Here is a tiny trained network, its code and every weight. The questions are about switching its units off for an input and a class, where a switched-off unit gives its printed mean instead of its output.

import numpy as np


def w(rows, s, z=0):
    codes = np.array(rows[::2]) - 128.0
    scale = np.full(codes.shape[1], s)
    scale[-1] = z or s
    return codes * scale


def norm(h):
    return h / np.sqrt((h * h).mean(-1, keepdims=True) + 1e-5)


def f(y):
    return y / 2 * (1 + np.tanh(0.7978845608 * (y + 0.044715 * y**3)))


def log_softmax(a):
    a = a - a.max(-1, keepdims=True)
    return a - np.log(np.exp(a).sum(-1, keepdims=True))


def net(x, mask):
    res = np.array(x, float).reshape(1, 3) / 4 @ E
    u = 0
    for l in range(2):
        y = f(norm(res) @ A[l][:, :-1].T + A[l][:, -1])
        res = res + np.where(mask[u : u + 10], y, B[l][:, -1]) @ B[l][:, :-1]
        u += 10
    return log_softmax(norm(res)[-1] @ U[:, :-1].T + U[:, -1])


A, B = {}, {}
E = w([
[114,134,62],'x0',
[156,50,162],'x1',
[3,142,137],'x2',
],0.0051)
A[0] = w([
[197,191,50,131],'L0N1',
[146,88,126,112],'L0N2',
[75,52,91,137],'L0N3',
[66,176,147,107],'L0N4',
[117,123,137,113],'L0N5',
[249,254,154,41],'L0N6',
[197,183,174,254],'L0N7',
[188,95,124,81],'L0N8',
[183,208,162,232],'L0N9',
[242,67,87,194],'L0N10',
],0.0096,0.002)
B[0] = w([
[2,140,203,204],'L0N1',
[158,97,128,139],'L0N2',
[103,102,101,174],'L0N3',
[239,126,165,175],'L0N4',
[129,95,107,128],'L0N5',
[45,59,138,208],'L0N6',
[44,108,177,187],'L0N7',
[184,101,146,160],'L0N8',
[57,113,158,177],'L0N9',
[160,141,167,253],'L0N10',
],0.0071,0.0053)
A[1] = w([
[157,88,159,164],'L1N1',
[119,7,254,51],'L1N2',
[32,84,231,76],'L1N3',
[87,88,83,96],'L1N4',
[105,36,212,46],'L1N5',
[104,175,136,3],'L1N6',
[181,200,92,99],'L1N7',
[66,235,164,10],'L1N8',
[173,215,187,112],'L1N9',
[116,251,85,63],'L1N10',
],0.0059,0.0019)
B[1] = w([
[97,129,112,156],'L1N1',
[165,176,65,252],'L1N2',
[200,127,92,240],'L1N3',
[134,164,223,135],'L1N4',
[141,181,53,202],'L1N5',
[207,181,112,116],'L1N6',
[126,254,83,115],'L1N7',
[153,140,135,153],'L1N8',
[93,153,202,139],'L1N9',
[164,167,76,138],'L1N10',
],0.0065,0.0048)
U = w([
[38,20,131,252],'0',
[32,129,169,107],'1',
[156,229,202,94],'2',
[96,221,27,61],'3',
[253,61,181,44],'4',
[230,63,108,107],'5',
[215,107,3,71],'6',
],0.011,0.0038)

Each question gives the input, the list of numbers given to net, and the class t.
The units are the neurons (one row each of A and B). Each row of codes is followed by its name. A weight is (code - 128) times the scale printed after its matrix; where a second scale follows, it is the last column's (A, B and U).
mask holds one flag per neuron, layer by layer. A switched-off neuron (its flag False) gives its mean, the last column of its row in B, instead of its output. The means were averaged over made-up inputs and are rounded, as every weight is.
A unit's drop is (log p(t) with every unit on - log p(t) with that unit switched off) / (log p(t) with every unit on - log p(t) with every unit switched off).
The circuit of an input: a set's keep is (log p(t) with only the set's units on - log p(t) with every unit switched off) / (log p(t) with every unit on - log p(t) with every unit switched off). Starting from the 12 units with the biggest drops (on a tie, the unit counted first), units are removed one at a time, each time the one whose removal leaves the highest keep (on an exact tie, the one counted first), for as long as the keep stays at least 0.8.
circuit, biggest first: the units of the circuit, biggest drop first
k most important neurons: the k neurons with the biggest drops, biggest first
top k neurons in layer l: the k neurons of layer l with the biggest drops, biggest first
input [7,-8,-3], class 1: circuit, biggest first => (L0N1)
input [-5,0,6], class 2: circuit, biggest first => (L0N6 L0N4)
input [-1,-8,6], class 2: circuit, biggest first => (L0N4 L0N6)
input [-4,-1,0], class 0: circuit, biggest first => (L0N7 L0N1 L0N10)
input [-7,8,3], class 6: top 2 neurons in layer 1 => (L1N2 L1N5)
input [-8,-2,-8], class 0: 3 most important neurons => (L0N6 L0N7 L0N9)
input [-7,-1,0], class 0: top 4 neurons in layer 0 => (L0N7 L0N9 L0N10 L0N1)
input [-8,1,3], class 6: 2 most important neurons => (L0N1 L0N10)
input [-6,7,1], class 6: circuit, biggest first => (L1N2 L1N5 L0N1)
input [5,-3,8], class 3: top 2 neurons in layer 0 => (L0N6 L0N1)
input [-8,-2,4], class 2: 2 most important neurons => (L0N6 L1N9)
input [6,0,-1], class 1: 2 most important neurons => (L0N1 L0N4)
input [-4,-3,5], class 2: 2 most important neurons => (L0N6 L0N4)
input [-4,0,2], class 2: circuit, biggest first => (L0N6)
input [-6,7,3], class 6: top 2 neurons in layer 1 => (L1N2 L1N5)
input [-6,1,6], class 6: 2 most important neurons => (L0N1 L0N10)
input [0,-2,2], class 2: top 2 neurons in layer 0 => (L0N4 L0N6)
input [-3,1,6], class 6: top 2 neurons in layer 0 => (L0N10 L0N1)
input [8,-2,-2], class 1: 2 most important neurons => (L0N1 L1N2)
input [-5,-7,4], class 2: top neuron in layer 0 => (L0N4)
input [0,8,7], class 6: top 4 neurons in layer 0 => (L0N1 L0N6 L0N7 L0N9)
